Each row has a hidden trait or not; one of two labels after the row says which. A new part has a new trait and new labels.
(in the rows, 100 means zero)
[ 83 141 111  67  94  99 108  97 102 190  76  58  89  94 131  87 146  81
 100 125  90 120 108  92  90 200  90 119  89 188 104  92  97 108  94 107
  97  96 136  69 103  98 100  97  90 107  92  86   0 107  85 111 117 115
 105 103 105 115  98  84  82  95  95 102 115 106  78  65  95 128 108 108
 101 110 123  80  97  49  92  76  52 127  99  93  82  93  95  94 117 107
  90 100 119  28 110 154  82  60  99  70  95  72  96  92  98  82  88  95
   9  83 111  72  54  90  97  72 131  95  95 111  88  80 120  79  32 123
 110  98  87  79  48 111 114 116  89  82 180 125  71 126  62 107  97  99
  77 117 106 107  82 200 106  84 141  78 110  71  80  64 108  96  99  95
 115  52  77  89 119  93  99 100 101  90 106  98 124  21  95 127 108 132
 101  69 100  43  88  99 128  54 102  98]	Mf
[ 81 145 105  63 101  99 111  97 102 181  73  60  88  97 130  90 138  71
 100 122  85 121 109  88  96 200  91 123  91 200 106  94 102 106  90 100
  98  94 131  66 104 107 102  98 100 107  86  91   0 106  91 112 116 115
  98 104 107 119 103  82  87  95  96 102 114 107  73  67  95 125 111 106
 103 108 127  87 100  45 100  83  57 128  97  90  89  95 100  94 109  94
  86 100 112  38  95 149  87  57  99  78  98  79  95  89 101  83  82  95
  14  87 111  70  36  91 100  66 132  91  89  99  90  80 124  78  40 124
 108  99  83  72  49 111 112 109  93  78 190 127  73 122  64 101  97  99
  81 123 108 107  86 200 108  80 140  79 112  72  80  62 105  97 102  96
 112  53  75  89 117 103 104 100 102  93 106  74 119  12  98 122 107 116
 100  64 110  50  89  96 135  65 104  96]	Mf
[ 87 117 114  82  91  97 102  90 105 162  91  93 103  94 113  81 120 119
 101 103 104 100 105 112  89 161  93 109  89 132  97  99 103 110  93 100
  97  99 120  73 101  94 100  99  76 103 109  92  22 109  98 103 111 107
 112 102 103 102  97  90  87  92  95 101 106 100  89  54  96 112 108  96
 100 101 121  68  96  86  81  83  58 111 105 110  88  92  81  80 122 114
 100 101 139  38 108 129  85  71  89  77 115  82  87  95  99  87 104  90
  36  93 102 106  88  99 109 100 122  85  83 114  95  89 111  90  74  98
 113 101 101  86  81 108 107 108 103  93 119 109  83 115  75  90 101  94
  85 117 104 101  83 143 103  95 136  98 106  83  76  84  75 103 109  93
 104  91  81  89 118 106 111  99  96  72 110 112 129  57  98 126 110 135
 108 109  95  73  99 103 106  46  95  98]	Mf
[ 87  94  97  84 102  98  96  93 108 117  98 112  95  97 107  93 108  97
 103  92  97 105  99  96 106 109  98 100 104 100  95 105  85 103 101 123
  91  90  98  85 100 102  99 103  98 100 102  99  75 103  94 102  96 101
 100 100 100 110 123 100 108  98 101  99 104  95 105  96 103  97 115  97
 100  88 114 103 102 117  92 100 105 102 101 102 100  99  99  82 107  99
  98 101  88  97  92  96 106 108  94  95 108  95  92  98 102 106 103  95
  94 101  97 100  87 108  98 107 107  91 101  90 106  95 119  95 117  92
 103 102 103  96 106 104 101 101 109 100 102 101 104  94 106 114  98  97
 131 112 100  97  91 108 103 103 120  97 100 100  84 101  81 104 101  98
  93 110  96 101  94 100  99 100  99 103 105 109 105 114  98 111 102  91
 103 100 120 134 103 103  95  99  89  98]	jq
[ 99  85  76  75 120 127  81 107 110 102  87  76  62  99 135 118  99  38
 107 116  80 133  92  55 127  57  95  91 118 101 111 101  42 116 137 153
  68  83  84  90  97 112  93 105 147  94  74  80 140  91  61 128  92  84
  93  97 101 128 134  97 118 106 110 102 117  96 125 159 102 108 117 129
 100 106 109 134 108 103 108  97 131 119  84  72 127 105 132 139  66  86
  93 104   6 103  89  88 108 113 116 105  58  89 112  99  92 118  80 123
 109  91 108  42 105  98  58  84  86 121 169  65 108  91 126  95  89 137
  86  94  92  94  92 100  98 104  79 110 177 106 100  91  73 184  95 109
 157  80  90 105 106 154 101 105 103  61  97  92 112 106 141  79  65 110
 108 138 136 121  65  28  46 102 115 162  87 118  36 130  90  77  89  87
  83  59 149 163  89 113 103 152 111 109]	jq
[ 88  89  86  85 104 111  85  94 114 136  97 113  82  91 122  91 101 102
 105  96  98 113  95  81 113  95  93 100 103  79  92 106  56 113 110 151
  70  84  96  75 100 100  93 104  95  95  97  90  73 101  85 112  97  96
 108 100  98 127 136 102 106  99 101  99 111  93 111  86 101  99 128 107
  99  91 125  94 101 125  87  87  96 103  99  92  99  97 104  78 109 102
 107 103  82  61  96  88 102 103  97  83  95  86  88  92  98 106  98  98
  91  97 100  74  93 109  91 102 104  93 118  79 104  84 131  92 109  98
 102 100 105  95  94 104 102 105 107 103 115 100  99  96  88 130 100  98
 149 110  97 100  86 121 103 104 126  83  98  89  82 105  77  96  94 103
 100 135 110 102  93  85  76 100 102 105 111 138  88 130  95 114  96 112
 102  95 130 148 100 115  92  93  88 102]	jq
[106 119 116  91 102 105 108  98  90 103  86  57 105 104 103 101 116  67
  98 117  93 100 107 102  90 129 106  87  98 144 112  94 125 103 117  89
 121 106 121 110  97  94 102  94 125 101  97  89 102 102  83 103 112 103
  94 101 102  88  68  88  93  99 100 103 111 107  97 129  96 122  78 107
 100 117  92 107 101  61 104  94  86 119  94  97 112 102  96 139  82 111
  94  99  92 100 107 125  88  72 108  95  93  87 117 105  99  89  96 112
  84  85 106  83 102  85  90  79 100 117 109 118  88  97  72 100  60 122
  97  95  89  86  87 102 101 108  80 104 155 117  84 116  78 111  99 107
  64  89  99 106 109 153  97  95  93  91 102  93 129  85 134  88  84 100
 112  73  97 106  98  70 110 102 103  99  80  91  97  49  89  91 103  96
  91  81  73  56  90  93 123 102 127 101]	jq
[ 84 124 107  76  97  94 108  94 105 160  91  94  98  96 117  86 124 110
 101 103  94 107 105 104  92 178  95 111  92 129  97  99 102 102  87 100
  93  96 121  72 102  96 100 101  80 105 101  97  22 107 102 105 108 112
 103 102 102 107 102  94  94  94  95 100 106 101  79  68  97 115 104  96
 101  96 122  80  99  81  90  85  63 112 103 104  85  94  88  73 114 107
  97 100 115  64 104 127  91  79  91  78 113  87  96  91 102  87 102  87
  36  95 101  97  68 100 108  93 124  86  82 102  94  89 121  85  74 101
 110 103 100  89  78 108 108 105 103  89 128 110  88 111  81  86  99  95
  92 122 105 101  86 155 105  95 131  98 106  86  73  80  79 104 107  92
 102  74  76  87 116 119 111  99  99  81 113 104 133  52 101 126 107 117
 105  94 107  71 100 100 111  65  92  96]	Mf
[ 87 137 118  74  93  98 110  95  97 183  77  50 103  97 123  87 138 103
  99 125  95 109 110 104  87 200  93 112  86 192 106  89 115 108  96  86
  97 103 137  76 101  96  99  95  93 104 100  84   2 109  90 106 120 110
 105 103 106  95  74  82  76  94  95 102 113 108  80  70  92 129  94 103
 101 115 116  73  97  51  90  77  45 122  99 104  93  93  88 108 109 112
  92 100 136  32 115 160  76  52  99  71 100  77  99  96  99  82  92  96
  25  82 114  72  51  86  98  73 125 101  89 120  84  85  96  85  33 119
 109  96  86  84  63 109 111 115  86  84 172 124  71 131  58  92 100 102
  52 110 107 107  92 196 103  83 139  81 111  73  92  60 108  95 100  94
 119  66  76  89 118  90 110 100  96  77 100 103 124   0  95 119 106 138
  99  79  75  30  89  95 132  65 111  98]	Mf
[ 91 129 128  90  90  88 113  93  93 150  88  77 122  99  94  84 124 119
  96 106 105  91 113 125  78 180 100 105  89 142 101  93 138 101  90  70
 123 111 134  92 101  88 105  94  87 107 114  95  38 108 109  93 116 113
 106 103 102  83  65  88  80  93  90 101 102 107  76  67  95 119  86  91
 100 107 104  72  95  76  87  87  57 109 105 117  90  94  80 104 117 127
  97  98 153  77 113 144  81  59  93  83 116  86 100 104 102  78 109  90
  41  92 104 122  88  88 115  95 120  96  67 129  87  94  83  92  59  99
 110 101  94  88  85 107 106 104  97  90 117 113  80 123  77  62 101  96
  52 109 106 102  96 146 100  91 121 107 106  87  99  75  98 103 109  93
 105  57  67  88 122 113 127 100  96  66  99  97 145  18  98 122 112 124
 101 107  59  37  98  94 125  57 109  95]	Mf
[ 93 107  96  72 104 113  96 101 103 130  85  68  87  99 124  99 107  82
 101 114  90 118 100  85 108 121  94  48 103 126 108  94  81 115 121 120
  85  92 109  87  97  98  95  99 114  98  92  81  58  99  79 113 107 100
 103 100 101 111 102  92  97  99 102 102 114 101 108 107  99 117 107 115
 100 106 113  93 103  79  94  88  81 122  93  89 104  98 106 122  89 108
 100 102  84  61 100 115  94  86 108  84  86  83 101  97  96  97  87 111
  76  87 108  59  89  95  82  85 105 110 130  95  96  89 114  97  71 127
 100  97  95  90  77 104 105 110  84 100 148 114  84 109  60 146  99 105
 106  94  97 106  96 176 102  97 116  69 103  85 102  90 121  88  81 101
 113 116 109 106  93  55  79 100 104 121  91 120  82  80  88 101 100 115
  91  81 108  99  91 106 112  99 112 103]	jq
[101 125 125  95  97  93 116 101  87  97  91  66 123 106  87  95 121  94
  96 112 101  90 111 122  80 149 110  93  93 145 110  93 157  94  99  61
 138 118 125 109  99  90 110  93 116 107 107  95  65 105 104  96 117 108
  93 102 104  73  39  84  88  96  96 102 103 110  90 115  94 117  70  97
  99 112  87  93  99  61 103 104  81 116 101 110 105 101  89 127  92 116
  93  97 123 124 111 138  88  63  99  95 109  94 116 108 104  80 106 101
  64  90 105 114  93  86 104  83 111 108  83 126  82 100  67 101  62 107
 102  99  87  94  92 103 102 102  91  94 135 116  81 121  88  72  99 102
  43 105 103 103 110 137  98  91  86 104 104  94 119  75 116 101 101  96
 107  48  75  94 109  91 129 102  95  84  84  71 129   0  99  97 112  90
  93  93  43  23  95  86 128  85 124  97]	Mf
[ 84  89  66  64 109 124  79 103 120 168  83  93  53  91 146 105 114  74
 107 105  82 137  92  50 132 105  83 106 108  98 100 106   8 122 126 169
  44  67  87  65  99 120  89 107 103  93  77  81  84  96  66 130  94  91
 104  98 101 147 165 101 115 102 107 101 117  92 117 106 104 105 144 124
 101  90 136 105 105 124  94  85 103 119  91  73 102  98 125  94  93  83
 102 105  38  42  87  91 106 107 106  84  69  82  89  89  93 117  77 107
  88  93 105  34  77 109  68  91 103 100 148  58 112  82 148  88  93 119
  96  97 101  90  76 105 105 111  97 102 170 105  98  90  77 175  97 102
 170 101  93 105  81 173 106 102 133  60 102  84  77 108 100  85  75 102
 104 154 124 110  79  58  42 101 112 145 107 131  58 134  91 101  92 113
  89  74 186 185  93 121  92 115  97 105]	jq
[108  84  76  90 115 122  89 107 104  73  93  88  75 101 119 114  91  43
 104 108  85 120  92  64 124  40 100  84 116  86 108 102  54 111 132 143
  88  89  82  98  97 112  95 104 142  94  84  88 159  89  63 120  92  86
  90  97  99 121 122 101 118 105 107 101 110  95 120 153 103  99 106 121
 101 102  99 129 110 119 110 106 141 105  89  79 122 107 122 129  72  94
 102 102  18 138  89  75 109 118 112 106  67  97 109 103  95 116  83 120
 122  95 103  61 105 102  65  93  86 119 152  68 110  95 115 100 101 122
  86  96  99  99 109  96  97 100  90 112 155 100 110  87  95 173  96 108
 149  85  90 103 106 115 100 107  83  72  95  95 116 107 132  86  72 110
 102 140 127 121  66  49  62 102 112 152  84 113  54 148  93  79  91  76
  88  78 138 158  94 109 102 153 104 105]	jq
[ 89  92  97  88 101 105  95  92 108 119  97 113  94  96 112  91 105 117
 103  91 100 106  98  94 105  94  97 100 105  87  95 104  81 108 105 128
  86  90 101  83 100 102  97 103  95  97  99  96  67 101  91 103  96  99
 102 100 100 116 122 102 108  98 100  99 104  94 106  90 101  98 111  99
  99  86 117  92 100 113  89  97  86 101 100 101  98  97  94  81 108 106
  99 101  93  88  92  93 101 101  94  86 102  91  86  93  99 103 105  96
  84 102  97  99  92 108  99 103 107  92 102  91 107  95 121  94 105  94
 105 101 103  96  98 104 100  99 108 101 106  97 104  95  97 105  99  97
 129 109 100  98  89  98 102 102 120  93 100  96  87 107  79 102  99  97
  97 118  98 102  84 101  93 100 100 101 108 116 106 122  94 113 104 102
 107 104 115 146 104 110  89  94  89  99]	jq
[ 98 118  96  75 113 112 104 102  99 112  75  56  82 103 121 112 119  47
 103 124  84 126 101  75 110 134  99 101 106 161 115  92  89 106 117 107
 108  94 115  90  99 111 100  98 138 103  78  87  84  97  73 119 108 104
  87 100 107 116 102  86 102 101 104 103 114 105  96 128 100 124  97 118
 102 114 108 118 107  57 110  99 103 132  90  79 115 103 120 132  74  92
  88 100  58  98  87 120  98  83 111  96  69  89 117 100  99  93  78 115
  75  86 112  65  67  89  78  71 107 115 129  92  94  87 114  89  52 136
  94  96  85  86  67 101 106 107  77  92 181 124  88 109  77 141  93 108
  90 103 100 107 108 200 103  90  98  72 104  91 113  81 142  86  84 105
 113  75 100 105  88  60  83 102 109 131  85  78  83  57  93  88  96  89
  86  59 127  89  84  98 128 125 120 101]	jq
[ 84 139 105  68  95  95 110  92 104 193  75  63  92  95 131  87 137  89
 100 118  94 118 108  92  95 200  89 118  90 177 102  93 103 107  95 101
  95  95 131  69 103  98  98  98  89 105  95  91   0 108  90 107 114 114
 106 103 106 115 100  84  82  94  94 102 110 106  81  60  96 124 110 104
 101 107 125  77  98  60  91  75  53 123 100  93  88  94  92  87 119 102
  95 100 120  33 110 144  82  60  98  71  91  82  96  92  99  84  92  94
  17  86 108  72  53  94 100  78 127  93  92 106  90  83 118  81  42 119
 110 100  86  84  55 110 113 111  90  87 164 122  71 123  54  93  99  97
  73 118 105 106  84 200 105  86 142  83 110  76  79  68 100  95 103  94
 114  65  75  88 121  96 105 100 101  90 108 100 126  30  94 126 106 135
 101  76 106  58  91  99 125  59 105  96]	Mf
[100 125 122  87  95 102 104 103  88 134  85  46 115 102 106  95 124  96
  97 123  96  96 111 111  87 142 103  91  92 144 113  88 128 108 117  80
 112 116 129 100  96  83 102  91 118 101 105  79  81 103  81 101 116 101
 102 100 103  80  55  85  80  97  99 104 113 109  86 105  92 124  75 105
  98 122  89  81  99  54  96  80  55 116  98 106 107  97  85 142  89 121
 100 100 124  71 127 147  77  59 106  82  95  82 113 106  96  82  97 111
  59  85 109  77 106  78  91  76 102 118 108 131  82  94  61 100  41 125
 101  96  88  92  84 104 106 110  74 103 145 122  74 125  61 101 101 105
  40  85  99 107 107 160  97  94 105  86 102  86 134  76 130  89  82 100
 118  86  93 100 104  61 114 102 101  91  81 117 110  25  94 100 108 135
  89  94  50  33  87  92 129  82 130 102]	jq
[ 99 127 117  84 101 103 110 101  90 111  84  44 105 103 105 100 117  69
  98 127  89  97 109 101  92 149 103 101  96 169 115  91 133 101 114  84
 124 112 127 101  98  95 103  92 129 103  95  89 105 102  88 105 119 106
  93 100 105  84  67  83  85  98 100 103 113 109  84 121  95 125  74 110
 100 123  94 100 101  57 104  88  74 120  94  95 109 101  95 143  81 116
  93  99  97  81 106 118  87  60 110  93  87  85 118 106  99  85  91 112
  62  84 112  82  89  82  87  71 106 116 109 124  85  94  74  96  45 126
  97  95  74  87  75 103 106 107  74  98 167 124  80 123  69 108  98 107
  53  92 101 107 109 183  99  90  97  84 103  88 124  76 143  89  84 100
 115  68  91 101 103  63 104 102 103 100  81  90  99  28  94  91 108 115
  84  76  67  29  86  88 140  97 129 101]	jq
